Each row has a name. Each question is about the rows just above it.

Columns, left to right: W V P M F
[11 33 22  2 51] : kiro
[-48  32  22  -4  -3] : lilam
[ 27  37  56 -16 -18] : rede
[-48  33  22   2 -53] : zeliv
[-48  33  22   2  51] : fud
The entry that follows [-4]:  [-3]
The entry that follows [37]:  [56]
The entry that follows [-16]:  [-18]
Go on from [-48  32  22] to the end of its row.  [-4 -3]
Whose row is [-48  32  22  -4  -3]?  lilam

Columns, left to right: X Y A S J U N
[ 13 -29  16  22   1  28 -27] : migog
[-43   8 -27 -20 -23   7 -23] : Paf
[ 12 -29 -42  23  -5  10  -3] : Veg
[ 27 -18   5 -26 -16  -3 -31] : vomu
[-16   4 -48   8  -7   7 -37] : dimub
The entry that follows [28]:  [-27]
After [ 13 -29], its row goes on with  [ 16  22   1  28 -27]
After [-43   8 -27 -20 -23], its row goes on with  [  7 -23]
Which column holds this, read top down? [ -3 -31]  N
What comes right after [16] in the named rows?  [22]

Columns, left to right: Z R H C T
[ -8  33   5 -30  32] = Lil
[ -8  33   5 -24 -31] = Rorep
[-8 33  5  4  5] = vob
The rest of the row after [ 33   5 -30]:  [32]
Right after [-24] comes  [-31]
What comes right after [4] in the named rows?  [5]
What comes right after [-30] in the named rows?  [32]
Whose row is [ -8  33   5 -30  32]?  Lil
Which column holds this, read top down? [-24   4]  C

Columns, left to right: Q G D L
[-14 -32   4 -25] = Visif
[-21 -49  18 -32] = volid
[-40  18  14  -4] = Kurat
[26 30 13 -8] = Pabol
[-10 -24   1  22] = Dinog
[  9 -11   8   9] = pul
[ 29  11  -3 -12] = bobu
[ 23 -24 -11  -3] = Butu
[  2  48 -14 -26] = desuv
[  2  48 -14 -27] = foni
The entry that follows [29]:  [11]
Go on from [-40  18] to the end of its row.  [14 -4]
What comes right after [14] in the named rows?  [-4]
After [-32   4], its row goes on with  [-25]
[-24 -11] is in which column, read top down?  G
Which column holds this, read top down? [ -3 -26]  L

Columns, left to right: deri mazeg pak Tanur setek lali
[ -5  -1   5 -38  19  15] -> kip
[-9 10  6 10 26 -4] -> biva
[-17  59  -1 -41   0   1] -> laz
[-21 -32   1  25   0  12] -> tof
[ -7 -41  16  27  -3 -25] -> dozad
[ -5 -27   4   4   6 -14] -> pif
[ 21  26 -19  -9  14  -6] -> Duzip
[  3  -6  -1 -12  -8  -3] -> resil
[ -2   0 -11   6   7   3] -> sapuv
[-11 -18   7  -5  -7  27] -> Temo
[-11 -43   7  -5  -7  27] -> Mif
[  3  -6  -1 -12  -8  -3] is in which row?  resil
The entry that follows [25]:  [0]
Which row holds [ -5 -27   4   4   6 -14]?  pif

Columns, left to right: Pogak bupa voba radu Zolel Katom
[ 11  39 -25 -38 -15   6]  bafe
[ 29  25  -8 -12   2  22]  mubon
[ 12 -24  43  58  40  14]  fot
[ 48 -16 -13  46  57 -20]  bolub
[  4  21 -18 -21  27  -9]  Tusur
[ -5 -21  40  51  34   1]  Dobi
[ -8 -18  37  47  30  -1]  meled
[  2  31 -26 -34  15 -10]  Vusok
[ 27  25 -12 -16   5  18]  dipof
[ 14  38 -21 -33 -15  10]  raz
[ -2  27  -6 -18 -25   4]  Lon
What comes right after [15] in the named rows?  [-10]
[40 57 27] is in which column, read top down?  Zolel
The entry that follows [-13]:  [46]

Columns, left to right: Vuk munev zega Pemog rof fili sivo
[-28  -3 -15  -3  43  16  -1] : nusu
[ 26 -26 -11 -13   3  -6   9] : zafop
[  9  16  12   4  15   2 -25] : luga
[ -3   3   9  18 -25  -1  17] : Muf
[-28  -3 -15  -3  43   4 -16] : tav
[ 11  16   3   7 -17 -25  17] : Dugo
[-24  -4   6  42  15  -9 -18] : gepek
[-24 -16   6  42  15   0 -18] : Zod
[-28  -3 -15  -3  43   4  -1] : neb
[ -6  18  -9 -38  -6 -16  -4] : mubo
Whose row is [ -3   3   9  18 -25  -1  17]?  Muf
What comes right after [0] in the named rows?  [-18]
Which column holds [-25  -9   0   4 -16] top down?  fili
Which column holds [-26  16   3  -3  16  -4 -16  -3  18] top down?  munev
Which column holds this, read top down? [  2  -1   4 -25  -9   0   4]  fili

Columns, left to right: Sar dop Nerop pomam
[ -9  29 -19  -8]  vof
[ 38  11 -27 -42]  Baze
[ 13  23  28 -41]  pez
[ 38  10 -27 -42]  nem
[-48  11   6  21]  pifor
[ -8 -20 -24  35]  Neni
[ 13 -39  39 -28]  Gezu
[ 13 -40  30  21]  pura
Whose row is [-48  11   6  21]?  pifor
Right after [30] comes  [21]
[ 35 -28  21] is in which column, read top down?  pomam
Which column holds this, read top down? [-27  28 -27   6]  Nerop
The rest of the row after [ 13 -40]:  [30 21]
Which column holds [ 11  23  10  11 -20 -39 -40] top down?  dop
After [ 13 -40  30], its row goes on with  [21]

Columns, left to right: mos zili Fum zatez mebi ziz Bem
[ -1  43  -2  48 -15   3  33] = tidup
[ 20  14  -2  48 -13  31  29] = pes
[ -4  43  -2  48 -14   3  34] = kisa
The rest of the row after [ -2  48 -13  31]:  [29]
The rest of the row after [ 43  -2  48 -15]:  [ 3 33]
Go on from [ -4  43  -2  48 -14] to the end of its row.  [ 3 34]
Whose row is [ 20  14  -2  48 -13  31  29]?  pes
The entry that follows [-4]:  [43]
Which column holds this, read top down? [-1 20]  mos
After [ 14  -2  48 -13], its row goes on with  [31 29]

Columns, left to right: bol Gumu buder fofa tebit Ris luvug tuva
[-34 -46  36   9   8  12   3 -53]  tumib
[ -3   1   6   9   7 -16  23  20]  Biru
[ -3   1   6   9   7 -16 -35  20]  guna
The rest of the row after [-46  36]:  [  9   8  12   3 -53]
The entry that follows [-34]:  [-46]
Right after [23] comes  [20]
The rest of the row after [36  9  8]:  [ 12   3 -53]
The rest of the row after [  7 -16  23]:  [20]
Go on from [ 8 12] to the end of its row.  [  3 -53]
[-16 -16] is in which column, read top down?  Ris

Columns, left to right: mano Kav mafep dobu mol Neson seki
[ 16  51  -3 -20  44  47 -28]  depos
[ 35  39 -16 -36 -17 -43  52]  Pitu
[ 26  50  -6 -27  22  22 -16]  miv
[ 54  26  26  10 -20  -7  13]  taba
[ 28  38 -18 -36  -9 -35  47]  Luk
[ -6 -16  40  59  31  56 -19]  Kame
[39 50] is in which column, read top down?  Kav
[-16  -6  26 -18  40] is in which column, read top down?  mafep

Columns, left to right: diril zate dofo mobol Fugom ger dobe gub
[-19  -9  -6  -7  -1  -1  -2  15] = buba
[-2  6  9 -2  6  8  8  7] = gan
[-2  6  9 -2  6 -5  8  7] = bomi
[-17  -9  -4  21  26  29  46  40] = vav
[ -9 -12  -9  -2   6  -6 -30 -32] = fanul
[-19  -9  -6  -7  -1  -1  -2 -26] = podos
[  1  -7 -19 -27 -26 -33 -30 -32] = vap
Which column holds [ -2 -30] top down?  dobe
After [26 29], its row goes on with  [46 40]
After [-2  6 -5], its row goes on with  [8 7]
The rest of the row after [-17  -9  -4  21]:  [26 29 46 40]
[  6  26   6  -1 -26] is in which column, read top down?  Fugom

